Below are the code and all the weights of a small trained network. Each question names an input and a class and asks about switching units off, where a switched-off unit gives its printed mean instead of its output.

import numpy as np


def w(rows, s, z=0):
    codes = np.array(rows[::2]) - 128.0
    scale = np.full(codes.shape[1], s)
    scale[-1] = z or s
    return codes * scale


def f(y):
    return np.maximum(y, 0)


def log_softmax(a):
    a = a - a.max(-1, keepdims=True)
    return a - np.log(np.exp(a).sum(-1, keepdims=True))


def net(x, mask):
    res = np.array(x, float).reshape(1, 6) / 4 @ E
    y = f(res @ A[0][:, :-1].T + A[0][:, -1])
    res = res + np.where(mask, y, B[0][:, -1]) @ B[0][:, :-1]
    return log_softmax(res[-1] @ U[:, :-1].T + U[:, -1])


A, B = {}, {}
E = w([
[128,129,127],'x0',
[97,154,216],'x1',
[127,129,127],'x2',
[217,230,145],'x3',
[128,129,127],'x4',
[93,255,42],'x5',
],0.0086)
A[0] = w([
[68,104,102,96],'n0',
[30,103,112,95],'n1',
[104,116,123,55],'n2',
[144,115,104,168],'n3',
[126,140,106,33],'n4',
[195,116,159,125],'n5',
[161,127,79,101],'n6',
[111,158,94,201],'n7',
[204,152,122,121],'n8',
[153,105,146,35],'n9',
[120,74,137,133],'n10',
[154,142,135,53],'n11',
[173,170,120,108],'n12',
[155,147,141,52],'n13',
[77,146,102,83],'n14',
[130,185,125,112],'n15',
[203,145,124,100],'n16',
[126,143,180,121],'n17',
[102,116,121,51],'n18',
[160,143,136,35],'n19',
[88,75,86,119],'n20',
[4,188,125,126],'n21',
[90,178,194,109],'n22',
[144,116,34,148],'n23',
[158,140,133,47],'n24',
[96,155,149,122],'n25',
[107,156,108,24],'n26',
[67,179,175,90],'n27',
[114,172,131,142],'n28',
[102,97,108,96],'n29',
[158,101,94,60],'n30',
[58,115,149,82],'n31',
[161,106,85,27],'n32',
[85,137,112,118],'n33',
[118,61,147,149],'n34',
[155,141,134,52],'n35',
[146,128,84,105],'n36',
[103,157,114,25],'n37',
[98,166,47,137],'n38',
[100,134,98,143],'n39',
[78,116,120,80],'n40',
[127,169,104,63],'n41',
[170,100,98,152],'n42',
[144,79,109,39],'n43',
[122,97,160,144],'n44',
[96,103,120,78],'n45',
[160,98,123,163],'n46',
[140,131,130,2],'n47',
],0.016,0.0095)
B[0] = w([
[178,184,143,191],'n0',
[185,179,166,217],'n1',
[242,209,220,132],'n2',
[92,143,132,185],'n3',
[171,86,46,129],'n4',
[119,94,52,194],'n5',
[84,184,107,166],'n6',
[150,99,116,232],'n7',
[166,142,154,196],'n8',
[211,57,31,137],'n9',
[118,121,92,220],'n10',
[179,180,176,132],'n11',
[137,144,170,186],'n12',
[174,159,154,136],'n13',
[139,95,113,165],'n14',
[120,80,106,187],'n15',
[155,157,168,180],'n16',
[104,158,81,166],'n17',
[194,164,201,132],'n18',
[172,168,188,132],'n19',
[179,178,175,229],'n20',
[136,93,103,233],'n21',
[88,157,131,180],'n22',
[69,146,142,235],'n23',
[231,208,251,132],'n24',
[107,163,119,156],'n25',
[173,88,106,136],'n26',
[79,152,121,170],'n27',
[140,94,120,183],'n28',
[156,156,164,172],'n29',
[90,178,135,145],'n30',
[133,155,128,172],'n31',
[66,192,91,137],'n32',
[104,110,97,165],'n33',
[124,115,84,254],'n34',
[189,183,208,132],'n35',
[72,127,170,161],'n36',
[163,76,101,136],'n37',
[155,86,114,245],'n38',
[127,107,110,180],'n39',
[174,185,131,158],'n40',
[139,98,105,159],'n41',
[88,150,142,195],'n42',
[133,128,99,158],'n43',
[121,133,71,202],'n44',
[136,139,143,158],'n45',
[126,115,81,198],'n46',
[156,117,193,128],'n47',
],0.011,0.0087)
U = w([
[175,160,178,65],'0',
[86,116,139,254],'1',
[88,117,136,233],'2',
[127,78,96,12],'3',
[9,173,129,63],'4',
],0.015,0.0097)

Each question gives the input, the list of numbers given to net, and the class t.
The units are the neurons (one row each of A and B). Each row of codes is followed by its name. A weight is (code - 128) times the scale printed after its matrix; where a second scale follows, it is the last column's (A, B and U).
mask holds one flag per neuron, in row order. A switched-off neuron (its flag False) gives its mean, the last column of its row in B, instead of its output. The means were averaged over made-up inputs and are rounded, as every weight is.
A unit's drop is (log p(t) with every unit on - log p(t) with that unit switched off) / (log p(t) with every unit on - log p(t) with every unit switched off).
The circuit of an input: a set's keep is (log p(t) with only the set's units on - log p(t) with every unit switched off) / (log p(t) with every unit on - log p(t) with every unit switched off). Starting from the 12 units with the biggest drops (on a tie, the unit counted first), units are removed one at a time, each time the one whose removal leaves the highest keep (on an exact tie, the one counted first), for as long as the keep stays at least 0.8.
circuit, biggest first: the units of the circuit, biggest drop first
most important unit: the unit with the biggest drop
k most important neurons: the k neurons with the biggest drops, biggest first
drop when u is switched off: that unit's drop, to one decimal
input [-4,7,3,-7,-6,2], class 0: most important unit => n1
input [-2,-1,3,3,-7,-8], class 3: circuit, biggest first => [n5; n9]
input [0,-1,6,-8,3,-8], class 0: circuit, biggest first => [n20; n1]
input [-3,5,-5,-5,-5,3], class 0: circuit, biggest first => [n1; n23]
input [-7,8,1,-4,7,1], class 4: circuit, biggest first => [n27; n22]
input [5,-7,-8,0,4,2], class 4: circuit, biggest first => [n23; n6]
input [2,-3,2,-1,1,-1], class 4: circuit, biggest first => [n38; n21; n1]
input [-4,-7,3,2,2,4], class 4: 2 most important neurons => [n23; n6]
input [5,6,1,7,-6,-8], class 3: 2 most important neurons => [n5; n9]
input [3,8,3,5,-4,3], class 4: 2 most important neurons => [n22; n27]
input [1,-1,-8,4,-3,-6], class 3: 2 most important neurons => [n5; n23]
input [-3,3,-6,-8,1,8], class 0: 2 most important neurons => [n1; n0]
input [-2,1,2,-2,0,-7], class 3: drop when n44 is switched off => 0.1
input [1,0,-6,-3,-3,-1], class 0: drop when n27 is switched off => 0.2
input [5,5,7,-5,-3,5], class 0: drop when n12 is switched off => -0.1
input [4,-2,1,-6,0,-3], class 0: most important unit => n20
input [-2,4,1,3,-3,-8], class 3: drop when n5 is switched off => 0.2
